Below is a small trained network, with its code and all its weights. Each question gives an input and a class and asks what happens when units are switched off, that is, made to give their printed mean instead of their output.

import numpy as np


def w(rows, s, z=0):
    codes = np.array(rows[::2]) - 128.0
    scale = np.full(codes.shape[1], s)
    scale[-1] = z or s
    return codes * scale


def f(y):
    return np.maximum(y, 0)


def log_softmax(a):
    a = a - a.max(-1, keepdims=True)
    return a - np.log(np.exp(a).sum(-1, keepdims=True))


def net(x, mask):
    res = np.array(x, float).reshape(1, 4) / 4 @ E
    y = f(res @ A[0][:, :-1].T + A[0][:, -1])
    res = res + np.where(mask, y, B[0][:, -1]) @ B[0][:, :-1]
    return log_softmax(res[-1] @ U[:, :-1].T + U[:, -1])


A, B = {}, {}
E = w([
[226,224,91,59,17,107,150,51,158],'x0',
[140,63,64,35,100,216,168,250,190],'x1',
[40,133,190,59,143,136,219,108,40],'x2',
[145,70,179,128,54,254,174,78,87],'x3',
],0.007)
A[0] = w([
[120,220,143,112,101,100,168,62,68,235],'N0',
[175,219,155,205,146,68,70,32,123,164],'N1',
[53,105,226,220,181,106,139,48,41,208],'N2',
[123,38,188,76,64,254,213,148,84,253],'N3',
[109,48,93,154,177,159,79,227,203,243],'N4',
[179,68,113,100,54,231,147,141,146,201],'N5',
[186,206,53,63,82,112,144,163,224,205],'N6',
[88,119,230,202,201,82,99,66,37,197],'N7',
[165,65,97,129,80,228,105,184,166,192],'N8',
[147,141,46,185,214,37,47,161,196,237],'N9',
[28,81,147,89,252,139,164,208,112,233],'N10',
[212,76,118,156,73,179,82,129,177,228],'N11',
[173,228,110,152,160,50,112,72,130,231],'N12',
[174,202,111,170,95,53,110,73,130,224],'N13',
[83,169,182,115,120,85,186,44,51,173],'N14',
[171,204,56,74,79,66,120,100,178,109],'N15',
[183,211,93,96,67,88,145,76,164,146],'N16',
],0.0069,0.0042)
B[0] = w([
[104,151,194,57,61,50,92,71,73,205],'N0',
[153,186,160,224,62,59,32,70,185,223],'N1',
[50,95,248,212,171,196,58,72,54,240],'N2',
[71,192,75,51,133,223,251,63,82,244],'N3',
[110,85,18,180,213,113,186,209,190,221],'N4',
[127,224,43,117,87,214,199,73,177,203],'N5',
[220,132,80,38,59,107,159,196,173,211],'N6',
[71,82,229,237,136,160,62,57,117,234],'N7',
[129,187,22,132,95,196,195,148,196,198],'N8',
[188,54,98,224,176,39,89,173,227,233],'N9',
[19,60,90,140,243,94,175,212,37,238],'N10',
[191,148,53,189,86,214,127,114,225,189],'N11',
[174,144,156,101,55,32,2,129,169,218],'N12',
[179,158,168,132,41,69,18,115,182,212],'N13',
[34,178,212,81,104,72,137,61,83,204],'N14',
[217,125,151,45,47,72,55,182,182,194],'N15',
[197,155,151,54,23,55,63,136,148,198],'N16',
],0.0063,0.012)
U = w([
[106,185,165,6,82,140,216,67,37,127],'0',
[117,37,55,179,226,17,132,245,176,156],'1',
[197,62,169,226,144,137,60,97,185,122],'2',
[174,199,41,123,65,254,186,72,204,201],'3',
[42,44,212,124,196,209,151,123,12,151],'4',
[85,177,207,179,75,72,49,35,83,61],'5',
[235,156,135,32,32,41,55,181,177,105],'6',
[67,122,48,47,179,165,185,216,69,2],'7',
],0.006,0.0029)

Each question gives the input, the list of numbers given to net, and the class t.
The units are the neurons (one row each of A and B). Each row of codes is followed by its name. A weight is (code - 128) times the scale printed after its matrix; where a second scale follows, it is the last column's (A, B and U).
mask holds one flag per neuron, in row order. A switched-off neuron (its flag False) gives its mean, the last column of its row in B, instead of its output. The means were averaged over made-up inputs and are rounded, as every weight is.
A unit's drop is (log p(t) with every unit on - log p(t) with that unit switched off) / (log p(t) with every unit on - log p(t) with every unit switched off).
The circuit of an input: a set's keep is (log p(t) with only the set's units on - log p(t) with every unit switched off) / (log p(t) with every unit on - log p(t) with every unit switched off). Starting from the 12 units with the biggest drops (on a tie, the unit counted first), units are removed one at a time, each time the one whose removal leaves the highest keep (on an exact tie, the one counted first), for as long as the keep stays at least 0.8.
units of the circuit, in order: the units of the circuit, biggest drop first
most important unit: the unit with the biggest drop
k most important neurons: the k neurons with the biggest drops, biggest first
drop when u is switched off: that unit's drop, to one decimal
input [-3,4,4,8], class 3: units of the circuit, in order -> (N5)
input [1,5,-4,-3], class 1: 3 most important neurons -> (N4 N3 N9)
input [2,7,-8,-3], class 3: 2 most important neurons -> (N8 N11)
input [-7,-7,4,0], class 4: units of the circuit, in order -> (N10 N2)
input [-1,3,-7,-4], class 1: 2 most important neurons -> (N4 N9)
input [-3,7,-1,0], class 7: 3 most important neurons -> (N10 N1 N4)
input [2,8,7,-8], class 7: 2 most important neurons -> (N9 N1)
input [4,-3,-5,7], class 3: 3 most important neurons -> (N11 N5 N9)
input [-2,8,0,2], class 3: 3 most important neurons -> (N5 N8 N11)
input [-7,-1,1,-2], class 4: 2 most important neurons -> (N2 N7)
input [-5,-5,-4,-4], class 2: 2 most important neurons -> (N9 N7)
input [-7,-2,-5,1], class 1: drop when N4 is switched off -> 0.2
input [7,0,3,5], class 0: drop when N3 is switched off -> 0.4
input [-3,6,-5,-2], class 1: most important unit -> N4
input [-1,-2,-1,7], class 3: drop when N10 is switched off -> 0.4
